Here is a tiny trained network, its code and every weight. The questions are about switching its units off for an input and a target symbol, where a switched-off unit gives its printed mean instead of its output.

import numpy as np


def w(rows, s, z=0):
    codes = np.array(rows[::2]) - 128.0
    scale = np.full(codes.shape[1], s)
    scale[-1] = z or s
    return codes * scale


def norm(h):
    return h / np.sqrt((h * h).mean(-1, keepdims=True) + 1e-5)


def f(y):
    return np.maximum(y, 0)


def softmax(a):
    e = np.exp(a - a.max(-1, keepdims=True))
    return e / e.sum(-1, keepdims=True)


def log_softmax(a):
    a = a - a.max(-1, keepdims=True)
    return a - np.log(np.exp(a).sum(-1, keepdims=True))


def net(x, mask):
    ids = ['ΔΞΣαβγεζθμτω'.index(c) for c in x.split()]
    T = len(ids)
    res = E[ids] + P[:T]
    u = 0
    for l in range(2):
        r = norm(res)
        for j in range(3):
            rows = slice(2 * j, 2 * j + 2)
            q, k, v = (r @ M[l][rows].T for M in (Q, K, V))
            z = softmax(np.where(np.tri(T) > 0, q @ k.T / 2**0.5, -1e9)) @ v
            o = O[l][rows]
            res = res + np.where(mask[u + j], z, o[:, -1]) @ o[:, :-1]
        u += 3
        y = f(norm(res) @ A[l][:, :-1].T + A[l][:, -1])
        res = res + np.where(mask[u : u + 12], y, B[l][:, -1]) @ B[l][:, :-1]
        u += 12
    return log_softmax(norm(res)[-1] @ U[:, :-1].T + U[:, -1])


Q, K, V, O, A, B = {}, {}, {}, {}, {}, {}
E = w([
[66,188,73,193,130,209,78],'Δ',
[219,224,89,40,205,93,78],'Ξ',
[149,197,151,53,218,68,121],'Σ',
[30,177,191,169,74,46,166],'α',
[81,146,242,49,185,50,164],'β',
[202,206,126,59,163,46,124],'γ',
[129,183,112,74,250,173,74],'ε',
[88,159,93,217,42,119,131],'ζ',
[219,153,225,144,179,178,86],'θ',
[200,208,85,103,117,90,88],'μ',
[194,195,70,96,174,152,74],'τ',
[185,203,115,110,98,51,130],'ω',
],0.014)
P = w([
[99,136,151,139,85,131,23],'0',
[99,216,53,67,150,96,144],'1',
[99,152,175,100,73,186,61],'2',
[173,212,76,136,110,112,162],'3',
[72,41,142,122,111,125,24],'4',
[161,187,98,162,129,119,165],'5',
[102,117,182,66,58,234,106],'6',
[155,158,112,172,150,117,159],'7',
[73,9,140,112,122,137,46],'8',
[151,111,126,184,183,121,170],'9',
],0.015)
Q[0] = w([
[118,195,129,14,254,127,91],'0.h0',
[163,90,27,156,140,217,100],'0.h0',
[142,242,99,127,235,183,46],'0.h1',
[227,158,252,38,177,80,151],'0.h1',
[61,214,130,147,171,67,122],'0.h2',
[184,91,37,176,134,85,215],'0.h2',
],0.0081)
K[0] = w([
[157,121,143,43,220,146,109],'0.h0',
[166,163,39,169,162,235,58],'0.h0',
[139,126,95,126,180,214,80],'0.h1',
[194,148,245,78,162,54,120],'0.h1',
[124,139,129,165,118,88,116],'0.h2',
[130,151,135,200,188,90,131],'0.h2',
],0.011)
V[0] = w([
[19,160,10,73,14,176,77],'0.h0',
[123,181,91,128,113,111,95],'0.h0',
[15,177,171,125,42,36,167],'0.h1',
[155,122,135,226,217,164,203],'0.h1',
[28,159,3,32,117,24,197],'0.h2',
[93,60,39,154,188,153,99],'0.h2',
],0.0048)
O[0] = w([
[245,120,209,133,168,131,85,143],'0.h0',
[103,63,194,8,139,25,77,203],'0.h0',
[192,116,208,100,151,150,85,122],'0.h1',
[118,110,118,39,106,145,190,64],'0.h1',
[255,56,72,62,124,144,218,19],'0.h2',
[200,187,97,192,146,122,96,1],'0.h2',
],0.0053,0.0032)
A[0] = w([
[250,123,119,119,144,156,164,16],'0.n0',
[159,149,5,201,196,35,140,2],'0.n1',
[85,156,158,168,171,127,161,23],'0.n2',
[164,176,81,139,163,104,184,175],'0.n3',
[131,124,173,97,121,72,168,21],'0.n4',
[131,148,159,121,134,152,99,43],'0.n5',
[100,149,43,138,104,154,162,56],'0.n6',
[49,144,87,106,84,138,130,213],'0.n7',
[121,86,77,150,112,97,107,41],'0.n8',
[85,117,151,169,90,116,98,61],'0.n9',
[59,183,32,107,123,80,195,104],'0.n10',
[56,161,20,162,87,76,195,67],'0.n11',
],0.013,0.0062)
B[0] = w([
[190,147,136,58,187,54,123,161],'0.n0',
[54,229,96,167,82,48,253,185],'0.n1',
[36,129,104,168,60,112,67,170],'0.n2',
[158,183,134,145,133,55,138,254],'0.n3',
[86,187,107,175,123,132,113,170],'0.n4',
[112,143,101,167,134,125,174,183],'0.n5',
[175,112,185,131,115,80,65,143],'0.n6',
[199,132,164,133,147,135,110,220],'0.n7',
[114,109,166,122,138,155,128,132],'0.n8',
[160,91,92,86,122,99,153,196],'0.n9',
[195,151,130,13,153,14,136,218],'0.n10',
[255,120,151,70,189,38,153,173],'0.n11',
],0.012,0.0065)
Q[1] = w([
[178,239,136,198,112,134,207],'1.h0',
[104,196,197,124,102,198,109],'1.h0',
[96,120,60,195,141,79,137],'1.h1',
[178,252,160,196,101,153,187],'1.h1',
[118,176,90,137,195,137,162],'1.h2',
[115,131,81,98,141,74,150],'1.h2',
],0.015)
K[1] = w([
[129,107,92,226,198,45,158],'1.h0',
[74,40,102,151,159,77,32],'1.h0',
[165,210,126,174,128,136,252],'1.h1',
[153,95,121,240,227,17,97],'1.h1',
[160,203,108,168,158,116,139],'1.h2',
[101,136,112,115,87,61,109],'1.h2',
],0.014)
V[1] = w([
[190,189,3,47,153,113,112],'1.h0',
[170,118,77,210,47,128,113],'1.h0',
[191,74,119,167,5,131,69],'1.h1',
[104,109,68,173,217,211,93],'1.h1',
[158,137,129,145,149,53,122],'1.h2',
[131,69,139,177,39,102,111],'1.h2',
],0.011)
O[1] = w([
[185,80,143,138,247,99,219,158],'1.h0',
[106,79,130,63,139,151,70,65],'1.h0',
[154,24,96,69,80,82,127,126],'1.h1',
[57,162,143,84,209,64,43,1],'1.h1',
[99,118,179,157,100,199,126,240],'1.h2',
[112,175,123,88,186,159,123,94],'1.h2',
],0.012,0.0073)
A[1] = w([
[186,154,169,187,183,115,203,120],'1.n0',
[58,193,102,207,97,179,177,33],'1.n1',
[189,126,139,97,254,64,177,143],'1.n2',
[84,174,162,182,189,82,124,119],'1.n3',
[67,163,114,109,109,84,147,168],'1.n4',
[166,146,67,68,217,62,161,11],'1.n5',
[175,28,113,125,140,88,173,8],'1.n6',
[137,132,171,47,167,80,74,14],'1.n7',
[152,103,48,42,148,128,113,207],'1.n8',
[119,210,109,208,106,103,153,90],'1.n9',
[125,133,145,150,51,132,195,145],'1.n10',
[131,159,148,153,128,68,113,51],'1.n11',
],0.017,0.012)
B[1] = w([
[64,137,78,38,130,116,93,254],'1.n0',
[110,83,219,49,2,96,229,161],'1.n1',
[192,107,175,200,77,93,99,251],'1.n2',
[158,162,66,143,124,159,197,181],'1.n3',
[173,170,125,156,147,132,108,166],'1.n4',
[179,146,122,52,96,48,137,166],'1.n5',
[111,236,165,62,164,156,111,142],'1.n6',
[84,96,60,197,167,152,121,150],'1.n7',
[89,131,171,160,164,110,173,166],'1.n8',
[49,163,171,173,175,170,159,197],'1.n9',
[151,117,57,184,186,170,94,205],'1.n10',
[151,111,85,118,145,123,145,144],'1.n11',
],0.017,0.018)
U = w([
[147,81,195,255,112,91,112,2],'Δ',
[108,38,131,54,109,123,130,229],'Ξ',
[177,71,71,145,73,177,116,170],'Σ',
[69,80,137,131,203,106,99,185],'α',
[129,220,63,207,160,120,128,7],'β',
[181,118,162,84,194,208,126,175],'γ',
[183,139,121,63,89,61,143,218],'ε',
[142,147,252,124,190,149,114,86],'ζ',
[116,135,233,193,54,147,180,55],'θ',
[45,154,56,29,112,134,173,175],'μ',
[90,196,161,123,90,122,30,77],'τ',
[130,129,51,13,168,155,91,155],'ω',
],0.013,0.0072)

Each question gives the input, a string of symbols that net reads in full, and the target symbol t.
The units are the heads (2 rows each of Q, K, V and O) and the neurons (one row each of A and B). Each row of codes is followed by its name. A weight is (code - 128) times the scale printed after its matrix; where a second scale follows, it is the last column's (O, A, B and U).
mask holds one flag per unit, layer by layer, with each layer's heads first. A switched-off unit (its flag False) gives its mean, the last column of its rows in O or B, instead of its output. The means were averaged over made-up inputs and are rounded, as every weight is.
A unit's drop is (log p(t) with every unit on - log p(t) with that unit switched off) / (log p(t) with every unit on - log p(t) with every unit switched off).
most important unit: the unit with the biggest drop
k most important neurons: the k neurons with the biggest drops, biggest first
heads that matter: for each layer, one digit per head in row order, 1 if its drop is at least 0.15 and else 0, layers parted by /
input α α ε θ θ θ α, target τ: heads that matter : 000 / 110
input Ξ β Ξ θ τ μ ε τ α θ, target β: heads that matter : 011 / 111
input θ α θ α Ξ τ β θ, target μ: heads that matter : 000 / 000
input μ α ε, target ζ: most important unit : 1.n6
input β γ α θ ε μ θ θ θ, target τ: heads that matter : 000 / 110
input θ Σ ω α θ α, target β: heads that matter : 110 / 110
input β α β α Δ, target θ: 2 most important neurons : (1.n1; 1.n0)
input θ θ ω θ Δ α β θ, target θ: heads that matter : 101 / 100
input θ α ε Ξ ζ, target β: heads that matter : 000 / 010
input θ ζ ε θ θ θ θ Σ ζ ζ, target μ: heads that matter : 110 / 011
input θ Δ ω ζ β, target γ: heads that matter : 000 / 010
input τ ζ Σ γ ζ Δ θ θ β ε, target ε: 2 most important neurons : (0.n10; 0.n11)
input Ξ Ξ β β θ β β β Ξ, target θ: heads that matter : 000 / 100
input β ζ τ τ θ τ α α μ, target Σ: most important unit : 1.h0
input Δ Ξ α Δ α Σ ω θ μ, target γ: 2 most important neurons : (1.n0; 1.n2)
input Δ α ε θ Δ θ, target β: 2 most important neurons : (0.n3; 0.n0)
input τ Δ Δ Δ Ξ θ β ζ Σ, target θ: heads that matter : 000 / 100
input Δ Δ β τ Σ θ β Σ ζ, target θ: 2 most important neurons : (1.n1; 1.n0)
input β α θ θ α θ, target μ: heads that matter : 101 / 000
input β β θ θ α Ξ θ β, target μ: 4 most important neurons : (1.n0; 0.n4; 0.n2; 1.n1)
input θ α Σ β Δ, target μ: most important unit : 0.n9
input ζ ε θ ζ β α, target ε: 2 most important neurons : (0.n11; 0.n10)
input θ ω θ Σ θ, target τ: 3 most important neurons : (0.n10; 0.n3; 0.n1)
input α Δ θ γ ω, target τ: 2 most important neurons : (0.n10; 0.n3)
